Below are the code and all the weights of a small trained network. Each question names an input and a class and asks about switching units off, where a switched-off unit gives its printed mean instead of its output.

import numpy as np


def w(rows, s, z=0):
    codes = np.array(rows[::2]) - 128.0
    scale = np.full(codes.shape[1], s)
    scale[-1] = z or s
    return codes * scale


def norm(h):
    return h / np.sqrt((h * h).mean(-1, keepdims=True) + 1e-5)


def f(y):
    return np.maximum(y, 0)


def log_softmax(a):
    a = a - a.max(-1, keepdims=True)
    return a - np.log(np.exp(a).sum(-1, keepdims=True))


def net(x, mask):
    res = np.array(x, float).reshape(1, 2) / 4 @ E
    u = 0
    for l in range(3):
        y = f(norm(res) @ A[l][:, :-1].T + A[l][:, -1])
        res = res + np.where(mask[u : u + 6], y, B[l][:, -1]) @ B[l][:, :-1]
        u += 6
    return log_softmax(norm(res)[-1] @ U[:, :-1].T + U[:, -1])


A, B = {}, {}
E = w([
[201,219,186,153,109,104,128,138,88,170,75,114],'x0',
[198,158,252,28,39,105,218,151,80,29,93,158],'x1',
],0.003)
A[0] = w([
[106,99,120,132,126,128,127,116,157,125,109,159,132],'L0N0',
[160,132,207,114,114,104,178,147,130,107,99,130,112],'L0N1',
[150,122,109,178,151,113,68,114,145,254,107,15,33],'L0N2',
[108,104,142,144,130,128,168,137,154,104,165,163,91],'L0N3',
[186,184,128,146,119,101,109,106,98,172,101,64,254],'L0N4',
[189,200,174,118,122,98,147,136,57,123,62,122,86],'L0N5',
],0.0047,0.00095)
B[0] = w([
[186,164,143,132,134,107,104,147,98,89,122,106,152],'L0N0',
[61,130,162,128,80,130,120,91,154,116,72,163,236],'L0N1',
[140,165,138,164,137,149,98,173,82,133,95,200,239],'L0N2',
[184,138,103,128,147,129,134,136,104,168,150,69,164],'L0N3',
[88,107,94,85,144,155,88,116,124,3,145,29,219],'L0N4',
[140,110,150,146,118,96,185,165,171,214,198,215,254],'L0N5',
],0.0051,0.006)
A[1] = w([
[23,70,132,68,114,152,111,22,144,82,61,103,1],'L1N0',
[146,207,109,181,169,73,97,176,76,182,122,148,106],'L1N1',
[121,219,117,255,206,128,75,172,143,227,94,189,140],'L1N2',
[61,105,174,104,44,157,151,89,154,47,70,118,55],'L1N3',
[148,102,135,50,60,67,197,133,65,139,145,177,115],'L1N4',
[85,140,74,249,181,75,103,68,145,247,110,196,145],'L1N5',
],0.0022,0.00071)
B[1] = w([
[128,161,63,88,163,108,101,71,111,141,124,57,159],'L1N0',
[122,100,108,130,226,104,29,128,146,16,181,134,198],'L1N1',
[125,151,91,156,119,219,99,178,96,48,94,121,254],'L1N2',
[95,221,136,170,179,135,69,99,140,194,95,16,221],'L1N3',
[172,162,128,154,169,155,103,95,162,195,42,170,243],'L1N4',
[202,237,247,120,1,207,42,181,58,60,30,196,205],'L1N5',
],0.0029,0.0031)
A[2] = w([
[121,122,162,65,124,144,109,70,153,85,85,87,107],'L2N0',
[153,86,138,104,111,121,173,72,146,104,146,136,244],'L2N1',
[122,108,96,83,121,140,108,106,173,142,98,39,127],'L2N2',
[122,53,77,132,152,99,131,167,123,124,220,100,31],'L2N3',
[102,109,219,161,66,81,174,153,157,215,107,254,52],'L2N4',
[127,163,99,245,145,185,65,137,100,157,65,164,142],'L2N5',
],0.0038,0.0011)
B[2] = w([
[83,138,110,148,124,107,136,134,97,152,135,129,162],'L2N0',
[113,149,139,175,132,136,95,152,135,137,143,119,168],'L2N1',
[101,120,122,101,116,89,141,82,103,119,117,107,153],'L2N2',
[189,114,148,131,148,107,124,116,161,139,113,144,149],'L2N3',
[169,171,142,150,129,185,159,97,254,167,94,167,253],'L2N4',
[116,155,157,141,101,124,142,184,90,82,179,141,222],'L2N5',
],0.0072,0.0065)
U = w([
[43,139,120,88,111,78,151,78,76,134,100,72,119],'0',
[203,63,100,101,177,87,118,94,160,122,143,100,133],'1',
[130,90,107,95,118,155,155,136,103,172,105,124,1],'2',
[137,163,165,120,105,157,175,100,246,172,84,176,172],'3',
[115,152,116,151,131,163,88,208,69,64,151,153,179],'4',
],0.011,0.0038)

Each question gives the input, the list of numbers given to net, and the class t.
The units are the neurons (one row each of A and B). Each row of codes is followed by its name. A weight is (code - 128) times the scale printed after its matrix; where a second scale follows, it is the last column's (A, B and U).
mask holds one flag per neuron, layer by layer. A switched-off neuron (its flag False) gives its mean, the last column of its row in B, instead of its output. The means were averaged over made-up inputs and are rounded, as every weight is.
A unit's drop is (log p(t) with every unit on - log p(t) with that unit switched off) / (log p(t) with every unit on - log p(t) with every unit switched off).
The circuit of an input: a set's keep is (log p(t) with only the set's units on - log p(t) with every unit switched off) / (log p(t) with every unit on - log p(t) with every unit switched off). Starting from the 12 units with the biggest drops (on a tie, the unit counted first), units are removed one at a time, each time the one whose removal leaves the highest keep (on an exact tie, the one counted first), for as long as the keep stays at least 0.8.
units of the circuit, in order: the units of the circuit, biggest drop first
unit that matters most: the unit with the biggest drop
k most important neurons: the k neurons with the biggest drops, biggest first
top k neurons in layer l: the k neurons of layer l with the biggest drops, biggest first
drop of u: that unit's drop, to one decimal
input [-7,-2], class 1: units of the circuit, in order => [L0N2 L0N1 L2N4 L2N3]
input [-8,8], class 0: unit that matters most => L0N5
input [-5,2], class 1: 2 most important neurons => [L0N3 L0N1]
input [5,-1], class 4: 3 most important neurons => [L0N4 L0N2 L2N4]
input [-3,0], class 1: 4 most important neurons => [L0N2 L0N1 L0N5 L2N4]
input [-7,3], class 0: top 3 neurons in layer 2 => [L2N4 L2N2 L2N0]
input [-7,0], class 1: 3 most important neurons => [L0N1 L2N4 L0N5]
input [-6,6], class 0: 2 most important neurons => [L0N5 L0N2]
input [-8,-1], class 1: 2 most important neurons => [L0N2 L0N1]
input [-3,1], class 1: 3 most important neurons => [L0N1 L0N2 L0N5]
input [-6,-1], class 1: 3 most important neurons => [L0N2 L0N1 L0N5]
input [-7,5], class 0: 2 most important neurons => [L0N5 L2N4]
input [-3,2], class 0: drop of L0N2 => 0.7
input [-2,2], class 0: drop of L0N5 => 1.2
input [-5,3], class 0: drop of L0N5 => 1.3
input [4,-2], class 4: most important neuron => [L0N2]
